Below is a small trained network, with its code and all its weights. Each question gives an input and a target symbol and asks what happens when units are switched off, that is, made to give their printed mean instead of their output.

import numpy as np


def w(rows, s, z=0):
    codes = np.array(rows[::2]) - 128.0
    scale = np.full(codes.shape[1], s)
    scale[-1] = z or s
    return codes * scale


def f(y):
    return y / 2 * (1 + np.tanh(0.7978845608 * (y + 0.044715 * y**3)))


def softmax(a):
    e = np.exp(a - a.max(-1, keepdims=True))
    return e / e.sum(-1, keepdims=True)


def log_softmax(a):
    a = a - a.max(-1, keepdims=True)
    return a - np.log(np.exp(a).sum(-1, keepdims=True))


def net(x, mask):
    ids = ['ΓΔΞΣΦαβεηθλμπτω'.index(c) for c in x.split()]
    T = len(ids)
    res = E[ids] + P[:T]
    r = res
    for j in range(2):
        rows = slice(2 * j, 2 * j + 2)
        q, k, v = (r @ M[0][rows].T for M in (Q, K, V))
        z = softmax(np.where(np.tri(T) > 0, q @ k.T / 2**0.5, -1e9)) @ v
        o = O[0][rows]
        res = res + np.where(mask[j], z, o[:, -1]) @ o[:, :-1]
    y = f(res @ A[0][:, :-1].T + A[0][:, -1])
    res = res + np.where(mask[2:10], y, B[0][:, -1]) @ B[0][:, :-1]
    return log_softmax(res[-1] @ U[:, :-1].T + U[:, -1])


Q, K, V, O, A, B = {}, {}, {}, {}, {}, {}
E = w([
[107,88,106,109,178],'Γ',
[89,76,129,82,158],'Δ',
[119,94,100,102,197],'Ξ',
[101,137,113,104,170],'Σ',
[103,68,118,118,176],'Φ',
[97,89,155,111,165],'α',
[209,150,83,41,58],'β',
[107,45,132,117,188],'ε',
[138,87,112,133,233],'η',
[119,200,176,146,190],'θ',
[118,146,133,218,208],'λ',
[83,163,149,198,135],'μ',
[84,22,160,167,115],'π',
[94,140,254,115,79],'τ',
[134,61,161,254,167],'ω',
],0.017)
P = w([
[2,166,130,100,175],'0',
[29,151,194,88,170],'1',
[60,153,204,102,167],'2',
[104,127,219,101,162],'3',
[131,118,240,111,158],'4',
[171,107,237,116,150],'5',
[193,95,233,120,148],'6',
[217,80,251,135,131],'7',
],0.0089)
Q[0] = w([
[109,164,95,79,154],'H0',
[122,172,40,164,11],'H0',
[112,62,157,71,158],'H1',
[141,136,5,140,73],'H1',
],0.014)
K[0] = w([
[100,106,168,180,112],'H0',
[3,139,122,103,214],'H0',
[210,191,115,152,120],'H1',
[55,149,102,73,186],'H1',
],0.014)
V[0] = w([
[91,125,195,238,78],'H0',
[172,89,78,182,231],'H0',
[96,52,146,46,39],'H1',
[106,2,109,168,118],'H1',
],0.011)
O[0] = w([
[137,64,158,210,99,225],'H0',
[108,120,186,78,154,5],'H0',
[129,67,75,79,85,183],'H1',
[5,25,115,104,153,92],'H1',
],0.011,0.013)
A[0] = w([
[107,150,42,254,181,236],'N0',
[122,65,109,25,57,25],'N1',
[252,210,164,160,96,162],'N2',
[163,152,233,114,120,181],'N3',
[94,195,28,67,128,132],'N4',
[222,167,45,53,75,157],'N5',
[148,116,128,154,92,40],'N6',
[89,147,122,153,192,254],'N7',
],0.0084,0.0035)
B[0] = w([
[147,80,181,102,64,201],'N0',
[128,157,78,173,128,147],'N1',
[100,69,69,94,133,252],'N2',
[165,112,93,176,153,186],'N3',
[99,159,151,92,1,142],'N4',
[73,167,222,196,175,142],'N5',
[139,154,224,59,189,176],'N6',
[178,198,114,110,116,157],'N7',
],0.0093,0.013)
U = w([
[164,97,118,154,30,169],'Γ',
[171,204,198,189,154,85],'Δ',
[54,113,89,202,169,122],'Ξ',
[146,136,165,68,124,41],'Σ',
[171,141,183,3,119,99],'Φ',
[111,136,109,128,146,117],'α',
[162,199,185,85,90,105],'β',
[99,130,111,102,151,154],'ε',
[55,128,207,204,157,3],'η',
[143,136,200,52,191,168],'θ',
[120,153,123,168,127,51],'λ',
[103,99,109,83,171,119],'μ',
[181,168,9,173,175,170],'π',
[112,195,126,220,141,198],'τ',
[113,139,9,103,78,88],'ω',
],0.0075,0.0062)

Each question gives the input, a string of symbols that net reads in full, and the target symbol t.
The units are the heads (2 rows each of Q, K, V and O) and the neurons (one row each of A and B). Each row of codes is followed by its name. A weight is (code - 128) times the scale printed after its matrix; where a second scale follows, it is the last column's (O, A, B and U).
mask holds one flag per unit, heads first, then neurons. A switched-off unit (its flag False) gives its mean, the last column of its rows in O or B, instead of its output. The means were averaged over made-up inputs and are rounded, as every weight is.
A unit's drop is (log p(t) with every unit on - log p(t) with that unit switched off) / (log p(t) with every unit on - log p(t) with every unit switched off).
The circuit of an input: a set's keep is (log p(t) with only the set's units on - log p(t) with every unit switched off) / (log p(t) with every unit on - log p(t) with every unit switched off). Starting from all 10 units, units are removed one at a time, each time the one whose removal leaves the highest keep (on an exact tie, the one counted first), for as long as the keep stays at least 0.8.
units of the circuit, in order: the units of the circuit, biggest drop first
top k neurons: the k neurons with the biggest drops, biggest first
which heads matter: for each layer, one digit per head in row order, 1 if its drop is at least 0.15 and else 0, layers parted by /
input τ Δ Ξ, target Γ: units of the circuit, in order	(N0; H0)
input τ τ Σ θ α, target π: units of the circuit, in order	(H1; N3; N2)
input θ τ τ τ η, target Γ: units of the circuit, in order	(H0; N0)
input Ξ Δ τ Γ, target Γ: units of the circuit, in order	(H0; N0)
input τ τ α, target Γ: units of the circuit, in order	(H0; N0)
input Δ τ Ξ Ξ Δ θ Φ, target π: top 2 neurons	(N3; N2)
input τ τ τ Φ ω ε Ξ, target η: units of the circuit, in order	(H1; H0)
input θ π θ, target Ξ: which heads matter	01
input θ α Ξ π, target Ξ: top 3 neurons	(N1; N0; N6)
input τ Δ Ξ Γ Φ θ Δ, target π: top 2 neurons	(N3; N2)
input β τ τ, target β: top 2 neurons	(N4; N5)
input Ξ Δ τ Δ θ η, target π: top 2 neurons	(N3; N6)
input τ Ξ λ, target Γ: units of the circuit, in order	(N0)
input θ τ μ, target Γ: units of the circuit, in order	(N0; H0)
input η α τ ε π α, target Ξ: units of the circuit, in order	(H1; N1)
input τ τ Φ, target Γ: units of the circuit, in order	(H0; N0)
input Δ Δ Δ, target ω: top 3 neurons	(N1; N6; N4)
input Δ Σ λ Δ, target Δ: top 2 neurons	(N2; N7)
input τ Δ Δ Δ ω Ξ Δ η, target θ: top neuron	(N7)
input π Δ α, target Ξ: top 3 neurons	(N6; N0; N1)
